Below are the code and all the weights of a small trained network. Each question names an input and a target symbol and asks about switching units off, where a switched-off unit gives its printed mean instead of its output.

import numpy as np


def w(rows, s, z=0):
    codes = np.array(rows[::2]) - 128.0
    scale = np.full(codes.shape[1], s)
    scale[-1] = z or s
    return codes * scale


def norm(h):
    return h / np.sqrt((h * h).mean(-1, keepdims=True) + 1e-5)


def f(y):
    return y / 2 * (1 + np.tanh(0.7978845608 * (y + 0.044715 * y**3)))


def softmax(a):
    e = np.exp(a - a.max(-1, keepdims=True))
    return e / e.sum(-1, keepdims=True)


def log_softmax(a):
    a = a - a.max(-1, keepdims=True)
    return a - np.log(np.exp(a).sum(-1, keepdims=True))


def net(x, mask):
    ids = ['ΓΘΣΩβεηλμπτφ'.index(c) for c in x.split()]
    T = len(ids)
    res = E[ids] + P[:T]
    u = 0
    for l in range(3):
        r = norm(res)
        for j in range(2):
            rows = slice(2 * j, 2 * j + 2)
            q, k, v = (r @ M[l][rows].T for M in (Q, K, V))
            z = softmax(np.where(np.tri(T) > 0, q @ k.T / 2**0.5, -1e9)) @ v
            o = O[l][rows]
            res = res + np.where(mask[u + j], z, o[:, -1]) @ o[:, :-1]
        u += 2
        y = f(norm(res) @ A[l][:, :-1].T + A[l][:, -1])
        res = res + np.where(mask[u : u + 4], y, B[l][:, -1]) @ B[l][:, :-1]
        u += 4
    return log_softmax(norm(res)[-1] @ U[:, :-1].T + U[:, -1])


Q, K, V, O, A, B = {}, {}, {}, {}, {}, {}
E = w([
[115,201,183,15,150,127,118,173],'Γ',
[143,253,135,71,163,131,136,209],'Θ',
[138,140,156,24,131,138,69,156],'Σ',
[238,163,126,82,115,85,97,157],'Ω',
[151,234,194,119,176,139,194,160],'β',
[202,166,224,97,192,104,79,146],'ε',
[64,164,214,101,165,182,114,154],'η',
[126,103,127,80,130,226,35,86],'λ',
[49,174,112,64,81,202,135,156],'μ',
[193,63,148,93,82,193,180,84],'π',
[176,100,50,96,158,137,208,137],'τ',
[141,47,106,139,201,134,60,114],'φ',
],0.0031)
P = w([
[137,108,121,143,130,238,130,252],'0',
[149,106,131,115,134,202,118,198],'1',
[132,108,132,95,141,177,120,161],'2',
[129,106,135,80,133,151,124,130],'3',
[112,115,135,77,134,129,131,105],'4',
[105,122,142,74,137,111,133,76],'5',
[94,133,147,69,140,88,140,42],'6',
[93,150,146,56,131,66,156,10],'7',
],0.003)
Q[0] = w([
[162,129,142,39,188,167,168,57],'L0H1',
[123,112,80,123,128,158,151,110],'L0H1',
[126,113,34,255,129,103,136,153],'L0H2',
[130,133,101,71,126,81,150,125],'L0H2',
],0.0089)
K[0] = w([
[82,156,170,119,76,54,119,2],'L0H1',
[158,197,158,62,152,99,116,133],'L0H1',
[159,165,179,119,118,192,107,224],'L0H2',
[69,181,177,149,168,137,106,25],'L0H2',
],0.0058)
V[0] = w([
[74,126,253,138,169,117,146,146],'L0H1',
[231,159,141,128,172,58,94,102],'L0H1',
[124,86,103,108,152,66,217,172],'L0H2',
[175,122,200,123,28,184,201,107],'L0H2',
],0.0042)
O[0] = w([
[240,91,67,65,25,109,117,195,159],'L0H1',
[150,151,221,97,125,253,160,159,112],'L0H1',
[115,47,52,6,215,115,159,184,98],'L0H2',
[192,192,86,134,152,164,101,105,255],'L0H2',
],0.0046,0.0043)
A[0] = w([
[174,117,178,136,168,178,171,117,131],'L0N1',
[159,3,111,165,96,170,103,50,252],'L0N2',
[225,137,163,133,187,70,183,181,174],'L0N3',
[156,163,145,145,60,141,195,107,125],'L0N4',
],0.0037,0.0013)
B[0] = w([
[36,111,41,157,187,169,139,159,208],'L0N1',
[137,88,106,149,98,65,173,253,254],'L0N2',
[21,106,18,154,44,100,74,158,194],'L0N3',
[128,123,116,171,116,124,209,191,172],'L0N4',
],0.0034,0.0023)
Q[1] = w([
[212,130,68,88,4,183,97,148],'L1H1',
[183,158,96,43,82,180,101,112],'L1H1',
[66,183,129,214,87,223,115,127],'L1H2',
[46,34,91,182,247,63,105,167],'L1H2',
],0.0044)
K[1] = w([
[142,172,150,45,83,86,218,57],'L1H1',
[112,180,181,70,175,99,208,53],'L1H1',
[200,206,86,160,125,210,167,161],'L1H2',
[104,115,126,185,205,100,1,199],'L1H2',
],0.0046)
V[1] = w([
[105,157,105,148,113,96,186,36],'L1H1',
[196,21,153,75,159,121,4,95],'L1H1',
[40,163,114,86,15,202,181,88],'L1H2',
[163,27,166,170,126,94,202,100],'L1H2',
],0.0033)
O[1] = w([
[145,105,188,96,156,132,79,225,3],'L1H1',
[24,160,13,130,103,152,127,160,183],'L1H1',
[124,142,122,143,220,72,2,197,104],'L1H2',
[200,173,86,52,110,142,164,109,34],'L1H2',
],0.0034,0.0026)
A[1] = w([
[172,202,124,124,174,121,95,154,130],'L1N1',
[189,128,102,182,131,108,227,70,159],'L1N2',
[133,75,111,131,118,178,115,66,8],'L1N3',
[157,138,97,179,254,114,62,40,4],'L1N4',
],0.0032,0.0012)
B[1] = w([
[116,95,66,164,55,196,176,28,183],'L1N1',
[95,209,169,178,41,123,108,38,253],'L1N2',
[140,97,188,22,120,107,68,196,150],'L1N3',
[150,120,21,4,102,98,221,68,120],'L1N4',
],0.0023,0.0013)
Q[2] = w([
[132,128,139,47,50,148,102,107],'L2H1',
[76,94,112,168,254,100,71,149],'L2H1',
[133,192,102,38,120,149,87,138],'L2H2',
[158,160,96,53,89,182,166,55],'L2H2',
],0.0046)
K[2] = w([
[154,41,197,39,213,38,113,80],'L2H1',
[119,116,1,220,131,186,212,239],'L2H1',
[142,135,183,66,135,76,217,134],'L2H2',
[127,179,128,36,177,107,172,103],'L2H2',
],0.004)
V[2] = w([
[138,160,169,86,151,145,141,128],'L2H1',
[127,186,88,130,120,119,174,167],'L2H1',
[101,255,137,137,154,83,175,165],'L2H2',
[130,120,103,220,146,141,197,169],'L2H2',
],0.0044)
O[2] = w([
[104,118,73,194,88,124,95,157,20],'L2H1',
[113,65,168,124,147,116,63,131,234],'L2H1',
[117,3,111,108,72,211,10,48,38],'L2H2',
[123,129,180,26,108,87,128,65,253],'L2H2',
],0.0038,0.002)
A[2] = w([
[161,142,117,171,144,35,151,126,219],'L2N1',
[89,3,205,150,104,85,164,117,2],'L2N2',
[178,81,109,167,138,173,212,82,96],'L2N3',
[148,47,72,31,156,146,82,169,50],'L2N4',
],0.0041,0.0019)
B[2] = w([
[71,137,119,140,174,128,86,61,162],'L2N1',
[109,145,135,31,4,220,89,80,56],'L2N2',
[61,164,138,112,144,145,13,136,250],'L2N3',
[175,113,158,210,143,143,174,70,159],'L2N4',
],0.0038,0.0013)
U = w([
[122,62,79,201,134,125,90,177,136],'Γ',
[112,46,172,129,123,160,60,88,45],'Θ',
[11,134,63,162,116,141,102,187,66],'Σ',
[61,118,202,133,221,215,116,136,3],'Ω',
[232,46,193,149,137,111,122,103,115],'β',
[157,143,161,119,85,218,165,240,146],'ε',
[179,110,73,131,42,2,119,181,39],'η',
[81,199,215,231,84,98,137,94,150],'λ',
[81,91,130,161,187,29,37,117,97],'μ',
[164,193,73,88,143,159,116,57,222],'π',
[118,55,106,110,233,106,220,140,118],'τ',
[53,115,176,63,67,89,232,119,112],'φ',
],0.0086,0.0033)

Each question gives the input, a string of symbols that net reads in full, and the target symbol t.
The units are the heads (2 rows each of Q, K, V and O) and the neurons (one row each of A and B). Each row of codes is followed by its name. A weight is (code - 128) times the scale printed after its matrix; where a second scale follows, it is the last column's (O, A, B and U).
mask holds one flag per unit, layer by layer, with each layer's heads first. A switched-off unit (its flag False) gives its mean, the last column of its rows in O or B, instead of its output. The means were averaged over made-up inputs and are rounded, as every weight is.
A unit's drop is (log p(t) with every unit on - log p(t) with that unit switched off) / (log p(t) with every unit on - log p(t) with every unit switched off).
The circuit of an input: a set's keep is (log p(t) with only the set's units on - log p(t) with every unit switched off) / (log p(t) with every unit on - log p(t) with every unit switched off). Starting from the 12 units with the biggest drops (on a tie, the unit counted first), units are removed one at a time, each time the one whose removal leaves the highest keep (on an exact tie, the one counted first), for as long as the keep stays at least 0.8.
circuit, biggest first: the units of the circuit, biggest drop first
top k neurons: the k neurons with the biggest drops, biggest first
heads that matter: for each layer, one digit per head in row order, 1 if its drop is at least 0.15 and else 0, layers parted by /
input ε π π Θ β ε, target β: top neuron : L1N2
input λ μ τ π, target τ: heads that matter : 01 / 10 / 00
input η π τ β, target τ: top 2 neurons : L0N3, L2N4
input π Θ π π φ ε, target φ: heads that matter : 01 / 00 / 00
input π Θ π η, target π: heads that matter : 00 / 00 / 00
input ε Σ ε π η ε, target η: circuit, biggest first : L0H1, L0N3
input η ε Σ β β, target β: top 2 neurons : L2N4, L0N2
input π β π λ π, target λ: circuit, biggest first : L1N2, L0H1
input π ε π ε μ, target ε: heads that matter : 11 / 10 / 01
input π π Γ λ Γ, target λ: heads that matter : 01 / 00 / 00
input π π π, target π: circuit, biggest first : L0H2, L0H1
input π π π β, target π: heads that matter : 01 / 00 / 00
input π η π ε Θ η φ Ω, target φ: heads that matter : 11 / 00 / 00
input ε β ε, target ε: circuit, biggest first : L0H1
input π μ β, target μ: circuit, biggest first : L0H1, L2N1
input Σ π ε φ Ω, target φ: circuit, biggest first : L0H2, L0H1
input φ λ π π β ε λ ε, target λ: heads that matter : 11 / 00 / 10
input φ π β, target φ: heads that matter : 11 / 00 / 01
input π Ω Ω π ε β π, target β: heads that matter : 00 / 11 / 00
input λ Ω φ ε β, target φ: circuit, biggest first : L0H2
input π β λ π, target λ: top 2 neurons : L0N2, L1N2
input ε τ μ β Θ Ω η ε, target η: circuit, biggest first : L0H1, L2H1, L0N3
input ε Ω π λ μ, target λ: top 2 neurons : L0N1, L2N3
input Ω λ β, target λ: heads that matter : 01 / 10 / 00
input φ ε λ, target ε: heads that matter : 11 / 00 / 00
input η π ε Γ η π, target η: heads that matter : 10 / 00 / 00
